Each row of numbers belongs to one of the objects below and depends on some of the facts about them. Some rows are named. Which object is each other row?

Facts:
σ: sits directly inside; γ: is of sort; Ξ: points at; ζ: belongs to class
j988: σ j144; γ refos; ζ 338
j620: γ mugri
j690: σ j115; γ klostum; ζ 663
j711: σ j923; γ refos; ζ 338
j68: σ j372; γ mugri; Ξ j292
j507: σ j810; γ mugri; ζ 663
j33: σ j820; γ brafi; ζ 338
j475: σ j820; γ mugri
j373: σ j197; γ mugri; ζ 663
j636: σ j847; γ klostum; ζ 338
j70: σ j776; γ brafi; ζ 338
j499: σ j27; γ mugri; ζ 338
j279: σ j680; γ klostum; Ξ j98; ζ 338
j582: σ j778; γ mugri; ζ 663
j955: σ j115; γ refos; ζ 663
j177: σ j200; γ mugri; Ξ j738; ζ 338
j584: σ j996; γ brafi; ζ 338
j87: σ j197; γ refos; ζ 338
j914: γ refos; Ξ j64
j732: σ j174; γ klostum; Ξ j778; ζ 663
j972: σ j136; γ klostum; Ξ j206; ζ 338
j863: σ j778; γ mugri; Ξ j969; ζ 338
j206: σ j115; γ klostum; Ξ j161; ζ 338
j861: σ j778; γ mugri; ζ 338
j920: σ j680; γ mugri; Ξ j482; ζ 663
j171: γ mugri; Ξ j177
j924: σ j68; γ brafi; ζ 663
j842: σ j693; γ klostum; ζ 663
j84: σ j174; γ brafi; ζ 663
j721: σ j820; γ brafi; Ξ j279; ζ 338
j482: σ j27; γ brafi; ζ 338
j769: σ j847; γ mugri; Ξ j975; ζ 338
j282: σ j475; γ mugri; ζ 338
j445: σ j923; γ klostum; ζ 338
j115: σ j620; γ refos
j949: σ j200; γ brafi; ζ 338
j759: σ j810; γ mugri; ζ 338
j219: σ j996; γ refos; ζ 338
j847: σ j810; γ brafi; Ξ j920
j228: σ j68; γ mugri; Ξ j996; ζ 663
j51: σ j693; γ mugri; ζ 338
j422: σ j778; γ mugri; Ξ j364; ζ 338
j672: σ j27; γ klostum; Ξ j769; ζ 338
j654: σ j693; γ klostum; ζ 338
j803: σ j847; γ brafi; Ξ j638; ζ 663
j649: σ j901; γ brafi; Ξ j662; ζ 663
j680: σ j778; γ klostum; Ξ j993
j682: σ j68; γ mugri; Ξ j972; ζ 338
j696: σ j17; γ refos; ζ 338
j937: γ klostum; Ξ j402
j66: σ j693; γ klostum; ζ 663
j901: σ j634; γ mugri
j97: σ j27; γ refos; ζ 338
j124: σ j174; γ klostum; ζ 338
j714: σ j197; γ klostum; ζ 663
j871: σ j372; γ brafi; ζ 338
j995: σ j425; γ brafi; Ξ j711; ζ 663
j996: γ brafi; Ξ j914
j395: σ j901; γ klostum; ζ 663
j604: σ j776; γ klostum; Ξ j694; ζ 338
j741: σ j776; γ refos; ζ 663
j258: σ j17; γ brafi; Ξ j988; ζ 663
j125: σ j171; γ klostum; Ξ j219
j421: σ j136; γ klostum; ζ 338
j531: σ j820; γ brafi; ζ 338
j144: σ j171; γ refos
j174: σ j914; γ mugri; Ξ j901
j923: σ j914; γ refos; Ξ j442
j392: σ j197; γ brafi; Ξ j604; ζ 338
j508: σ j693; γ klostum; ζ 663
j720: σ j125; γ brafi; ζ 338
j764: σ j810; γ mugri; Ξ j282; ζ 338
j20: σ j115; γ brafi; ζ 663
j693: σ j937; γ mugri
j536: σ j847; γ mugri; Ξ j937; ζ 338
j134: σ j372; γ klostum; Ξ j649; ζ 663
j179: σ j68; γ refos; ζ 338
j226: σ j901; γ brafi; ζ 663
j27: σ j820; γ brafi
j624: σ j937; γ klostum
j810: γ mugri
j480: σ j901; γ brafi; Ξ j508; ζ 338
j425: γ klostum
j64: σ j937; γ refos; ζ 338
j778: γ klostum
j634: γ mugri; Ξ j226
j975: σ j372; γ brafi; Ξ j955; ζ 663
j434: σ j624; γ mugri; Ξ j842; ζ 663
j154: σ j620; γ refos; ζ 663
j715: σ j115; γ mugri; ζ 663
j836: σ j27; γ brafi; ζ 338
j402: σ j174; γ mugri; Ξ j732; ζ 663
j790: σ j17; γ refos; Ξ j311; ζ 663
j409: σ j115; γ mugri; Ξ j579; ζ 663
j738: σ j200; γ mugri; Ξ j125; ζ 663
j197: σ j996; γ mugri; Ξ j434
j415: σ j901; γ klostum; ζ 338
j98: σ j425; γ brafi; ζ 663
j779: σ j776; γ brafi; ζ 338
j494: σ j197; γ brafi; Ξ j429; ζ 663
j954: σ j624; γ mugri; ζ 338
j161: σ j620; γ refos; ζ 338
j685: σ j68; γ brafi; ζ 338
j632: σ j996; γ refos; ζ 338
j679: σ j693; γ klostum; ζ 663
j514: σ j996; γ refos; ζ 663
j800: σ j620; γ klostum; Ξ j923; ζ 663
j820: γ brafi
j817: σ j27; γ brafi; ζ 338
j189: σ j125; γ brafi; ζ 663
j429: σ j693; γ brafi; ζ 338
j311: σ j174; γ klostum; ζ 663
j662: σ j776; γ mugri; Ξ j685; ζ 338
j292: σ j425; γ refos; ζ 338
j17: σ j914; γ brafi; Ξ j995
j617: σ j914; γ refos; Ξ j620; ζ 338
j301: σ j197; γ mugri; ζ 338
j993: σ j693; γ refos; Ξ j863; ζ 338
j573: σ j200; γ refos; Ξ j445; ζ 338
j364: σ j136; γ klostum; Ξ j66; ζ 338
j694: σ j475; γ refos; ζ 338
j969: σ j115; γ brafi; ζ 338
j579: σ j620; γ mugri; ζ 663
j776: σ j937; γ mugri; Ξ j425
j136: σ j634; γ brafi
j825: σ j171; γ brafi; Ξ j682; ζ 338
j718: σ j425; γ refos; Ξ j422; ζ 663
j442: σ j776; γ klostum; Ξ j372; ζ 663
j372: γ mugri; Ξ j392
j396: σ j136; γ klostum; Ξ j679; ζ 663
j200: σ j996; γ mugri
j135: σ j425; γ brafi; Ξ j415; ζ 338
j638: σ j115; γ refos; ζ 338
j761: σ j475; γ brafi; ζ 663
j493: σ j136; γ mugri; Ξ j68; ζ 338
j722: σ j693; γ brafi; ζ 663
j199: σ j693; γ refos; Ξ j980; ζ 663
j325: σ j996; γ mugri; Ξ j672; ζ 338
j876: σ j197; γ klostum; ζ 338
j998: σ j776; γ klostum; ζ 338
j313: σ j200; γ klostum; ζ 338
j980: σ j144; γ brafi; Ξ j97; ζ 338

Some rows with their names:
[  1  10   6  -7 -12  18  -3  24  -9  -6 -22  29 -20  28  -4   5  10 -20
 -21   2   5 -20 -28   7   0  24  13  29  -3] -> j690
[  2  -1  -1   9  26 -26  20   9   2  -4  -6  -8   6 -11   7 -19 -24   9
 -19 -12 -26   6   0   4 -17 -23  -8 -14  31] -> j364
[ -1  -8 -13  30  12 -29  24  10   3   3  11  14  12   2   4 -11 -34   3
 -17  11 -30   7 -18  14  22 -67  -9 -29  31] -> j972
[-11  23  16 -17   4   9  -3  12  -9  -1 -11   0   6  33  13  -3   2   6
 -33  -8  -2  -1 -28 -17   7 -10  -7 -16  -5] -> j494
[ 12   3  22   5  29 -76   5  31  12 -21 -32 -31  47 -18  25  -6  16  -6
  -7 -26 -54  -1  -5   3  14  31 -53 -40   0] -> j392
[ -6  12  26 -18  63   0  14 -20  -6 -11 -18 -32   5 -25   4 -38 -26  30
 -15 -42  -5  18  10 -14 -68  18   8  -3  23] -> j177
[ 12 -18   9  21  10   8  29   7   1 -11 -28  10  -2 -22  -6 -10   7  -1
   7 -22  -9  -3 -20  21   2  15  16   4  17] -> j949
[ 12 -17  -6  21   1   5  31  17   3  -1 -27   6 -12 -26  -1   4  -3  -5
   0 -23 -14  -9  -5  22  -3  12  14  12  27] -> j97
[ -6  -6 -11  25  33 -25  17  -7   2  -1   4  13  21  -4   3  -6 -36   5
 -11   5 -23  10 -12  14  20 -52  -8 -30  18] -> j682
[  4   6  -5 -11 -24  32   5  17  -8 -11 -21  21 -18  30   0   8  18 -20
 -26  -2  14  -5  -4  12   6  18   9  20   0] -> j66
[  7 -21  -8  19   7   9  28   9   4 -13 -26  13   4 -21  -7  -7   8 -10
   2 -20  -3   3   8  33  -5  16  13   8  18] -> j429
[ -2   6  -4 -10 -18  36   3  16  -7  -8 -25  22  -8  25   0  12  22 -16
 -24  -8  17  -7  -4  14   9  19  11  16  -6] -> j722
[ -3   1   1   9  43 -22  13  -8   1  -6  -9  -4  17 -14   6 -12 -28  10
 -13 -12 -19  10   2   8 -10 -16  -7 -17  18] -> j863
[ -1   8   0  -6 -13  31   2  15  -5  -3 -26  22 -16  19   3  17  13 -11
 -24  -9  11 -17 -20   5  11  20  16  19  -7] -> j226
[  5 -16   3  -8  40   5   1   7   5 -17 -13 -15  23  26   3 -11 -18 -11
 -27  -3  14   0  24   1  -7 -22 -28 -10  -6] -> j776
[ 22 -32   2   4   7  27  16  26   6 -19 -28  -1  -9  19  -7  -6   4 -23
 -18  -5  20 -16   4  11  -3   4  -8  20   2] -> j624
[  0   0  10  11  41 -18  16 -10  -1  -9 -10  -6  17 -12   4 -19 -23  12
  -8 -14 -19  14 -12   4  -4 -17  -5 -23  15] -> j325
[  3   8  11  -7 -25  35   6  24 -13   0 -26  15 -17  26   1  10  18 -10
 -16 -11   7 -12 -34   0  12  17  12  13  -1] -> j514
[ 16 -29   1   9  15  27  14  18  11 -10 -33  -3 -11   5  -1  10  -5 -13
 -20 -15  18 -29  -5   4   5   1   0  18  -3] -> j820
[ 18 -28   6   8  29  26   8   6   5 -16 -33   2  -5  11  -6   5  -8 -18
 -13  -7  21 -22  -8   7   6   7  -2  18 -11] -> j810

Name these rows:
No name comes twice in this set of rows, the named rows included.
[  1  -4  12  10  18 -18  23  18  -3  -1 -11 -12  14 -10   6 -20 -12  11
  -7 -22 -25   7 -14   3 -10 -17  -9 -19  28] => j573
[-14  21   0 -23  -7   7  -4  26  -9   2  -5   0  10  39  13   1   2  -3
 -37  -6   0   4   4  -6  -5 -16 -17 -10   6] => j199
[  4  10  11  -7  -3  35   0  -2 -12 -12 -29  18 -12  24   1  12  13 -10
 -16  -6  13  -6 -35   1  21  24  15  10 -16] => j373
[  0   6  -1 -10 -26  33   4  27 -11  -3 -24  17 -13  27   1  14  19 -17
 -20  -8  13  -9  -8  11   6  17   8  18   1] => j741
[ 10 -27  15   8  19  14   5  40   0  -6 -27  14  -1  20 -16 -10  -6 -23
  -5  -5  12 -35 -22  10 -15   6  -1  34   2] => j115
[  6 -20  -2  28   3   0  27  24  -2   0 -20  23  -2 -15 -11  -5  -4 -12
   9 -10 -15 -10 -21  30   2   0  14  13  26] => j161
[  3 -12  25  -5  34   5   8  15   1  -7 -11 -22  17  26   4 -23 -19   9
 -28 -12   4  -6 -22 -21  -5 -36 -21 -21  -1] => j996
[  4 -19  -2   0  19   2  10  22   4  -9   3  -8  15  38   1 -18 -24  -9
 -36   9   8   1  10  -2   0 -58 -28 -16  10] => j937
[  4  28   8 -28  -5 -53 -20  42   5 -20 -25 -20  29  32  33  14  26 -23
 -40  -5 -32  -5   9  -8  15  32 -61 -24 -15] => j442
[ 10 -13  10  -5  29  -5   6  22   6  -8 -10 -19   6  25   6 -15 -24  -2
 -34  -4   2 -13  -3 -14 -12 -31 -25  -6   7] => j680
[ -2  -3   2  10  21 -22  20  19   1   2 -10  -8  13 -13   7 -12 -18   8
 -12 -19 -25   2   0   7 -15 -17 -11 -12  30] => j617
[ 23 -28  22   8  25  34  12   3   0 -20 -34  -3  -3  15  -8  -6  -2 -13
  -5 -10  20 -15 -28   1  13   9   0   9 -13] => j200
[ 16 -30   5   8  17  27  13  20   9 -11 -32   1  -8   9  -5   4  -3 -15
 -17 -13  18 -29  -9   5   2   2   0  19  -4] => j136

The same objects again, as new rows of numbers:
Named rows:
[-26  17  24  -4 -15 -25  24 -30 -10 -12 -14  48   2  10   9  -1  12   6
   8   3 -12  15 -27  10  29  29  -5 -22   5] -> j482
[ -4   7 -21   8  29  42  -8  22   8  17  -2 -38   9  21 -11  18 -18   1
   1  -7  12 -21  37 -36 -12 -24   7 -10  -8] -> j847
[-14 -13  14  -6 -33 -30  37 -30   8   2 -10  58  13  24  -5 -18  22   8
   8   4 -48  19 -28  39  10 -23  -7 -17  -6] -> j161
[ -3 -13  12   7  -2  41  23  20   0  12   3  -3  13  21  -7  12 -15 -12
  -4   6 -21  -8   1 -33  10  -3  -3   0 -24] -> j914
[ -3  20  -3   5  33  64 -15  25  -2   2  10 -59  -3  10 -10   5 -28 -15
 -10  10  25 -30  33 -60  -2  32   7 -10 -17] -> j17
[-15  18 -18   1  20   7  -7  -4  14 -14  -5 -24 -12   5 -13 -28   9   6
   0 -16  -5  -9  35  -1 -17 -19  18 -27  20] -> j764
[ 11   4  -3   9   6  24   7  11   1  13   0  -4   7  17  -1  15 -11  -7
   0   0 -10  -8  -5 -31  22  -1  -1 -19 -14] -> j136
[-21  19   6  -2   4  -6  11 -15  -2 -11  -8  16  -5   8  -1 -11  13   2
   1  -5  -9   1   6   0   6  22   6 -25   9] -> j33
[-23   5   5  -4   2 -16  11 -34   3  -4  -2  -2  -9   3   7 -19  35  11
  -1   1 -14  -3  -7  -1  -1   5  10 -21  -2] -> j584
[-15  27   5  -3   2  -8   5 -20  -1 -16  -2   2  -7   5   0 -20  10   5
   0   1  -2  -1  -1  -1  10  18   5 -26   6] -> j863
[ 27 -32 -47  12  10  -1 -39  22  22  11  -6 -19   3 -11 -18  12 -36   0
  12 -21  10   3  41  34 -46 -63   3  28   3] -> j800
[ 24  -2 -22  18   0  10   8  18  12  25 -12   7  16  15  -2  27   3   0
  11 -17 -24  -3  -2  -9  25 -54   1 -25 -12] -> j372
[ 40 -37 -18   8 -15 -18 -20  16  10  16  -4  33   2 -17   2  28 -16   2
   7 -19  14   8  19  38 -17 -53  -8  36  16] -> j442
[-18  13   6  -5   2  -5   3 -23   0 -14   1   4  -6   9  -1 -20  13   5
  -1   3  -7  -5   0  -1   8  23   5 -24   7] -> j980
[ 14  -1  -5   2   2  -8 -19  36  -6   6   0 -24   4 -28   2  21 -22  -3
   1  -1  16  13 -11  11  -7 -12  -3  27   1] -> j507
[ 22   4   3  13 -19  -2  19   4  -4  16  -9  33  20   3   8  26   9  -7
   9  -1 -29  10 -45 -18  51 -17  -8 -25 -21] -> j901
[ 20   2  10  -5   4   1 -24  36 -12  -2  11 -30   1 -32   5  18 -27  -3
  -9  10  42   5 -15   5  -6  15  -7  33  12] -> j434
[ 49 -23   8   1 -27 -26  -7   9 -11   6   8  39   2 -25  17  28 -12  -3
  -3   4  21  14 -29  20  13  -3 -18  42   7] -> j508
[  6   0 -17   1  24  20 -32  49   0  -1   3 -59  -3 -27  -8   9 -35  -4
  -3  -5  29  -1  25   6 -31  -2   7  31  10] -> j228
[-18  21   0  -5   3 -12   2 -20   1 -13  -4   1  -3   5   3 -17  16   6
   3  -2  -2   1  -2   4  10  13   5 -30  11] -> j759

Rows to name:
No name comes twice in this set of rows, the named rows included.
[ 26  -9  -5   6  16  26 -38  54   0  -8  11 -69 -16 -37 -13  -7 -34 -20
 -16   0   1   2  14  -8 -34  20  12  27   7] => j258
[ 20 -12  22   0 -20 -22  -4  21 -19   4   1   6  10 -26  10  28 -18  -8
   1  16   2  30 -42  15  12  25 -14  31  -5] => j98
[ 42 -11   2  14 -21   7  10  -6  -8   9   6  33   2  -3  15   7   7 -23
  -2   9 -24  -1 -52 -39  48  19 -13 -15 -36] => j778
[  4  13 -12   8 -13 -14   9 -12   3  22  -5  27  39  27   4  18  -5   8
  16  15   1   0 -55   1  39 -31 -21 -22 -29] => j620
[  1 -28 -15   3  24   7 -29  36   2  12   4 -72  -8 -29   0  13  -2   0
  -5  -3  21  -1  17   2 -48 -17  10  42   3] => j494
[ 10  18  28 -11 -26 -23  25 -29  -4 -10   7  51   1   8  14 -10  25   8
  -7  12  -1   1 -24  10  30  18  -3 -27  18] => j429
[ -7  -8  42  -4 -33  -4  30 -20 -10 -18   9  26 -10  -4   2 -33  31 -14
 -12  18 -55   9 -45  -3  27  50   0 -17  -7] => j988
[ 49  21   4   3 -10  21  16  24   5  16  15   8  10  10   5  18  -1   2
 -13  -2  31 -29  20 -27  37 -38  -3 -11  18] => j693
[  9 -29   5  -3 -11   5 -11  34   1   5   4 -18  11 -13 -12   9 -26  -7
  -1   9 -10  15  -1  32 -28 -12  -7  39  -9] => j154
[-18  13 -22   1  17   4  -1  -5  19  -2 -10  -6  -6  20 -14 -16   2  14
   5 -21  -9  -9  46   8 -29 -27  16 -24  18] => j825
[ 30 -10   9   6 -33 -24   5 -31  -7 -23   4  44 -26 -18   9 -40  35 -21
  -8   3 -58  11 -50 -11  41  46   0 -29 -10] => j445
[ -9   4  23 -11 -11   7  25 -18   5  -9   7  18  -8  17  -4 -19  16   5
 -10   2 -12 -11  26   9  -6   2   4  -8  19] => j993
[ -3 -42  11  -2  -6   1   3  28  -6  16   1 -30   1 -19  -1  20  -5  -4
  -3   5 -11  15  -7  18 -31 -17  -3  51  -5] => j514
[-13  -1  39 -12 -30 -13  40 -21  -5  -9   6  48   3  15   9 -13  22   3
  -8  11 -23   6 -21  12  18  21  -5 -12   6] => j64

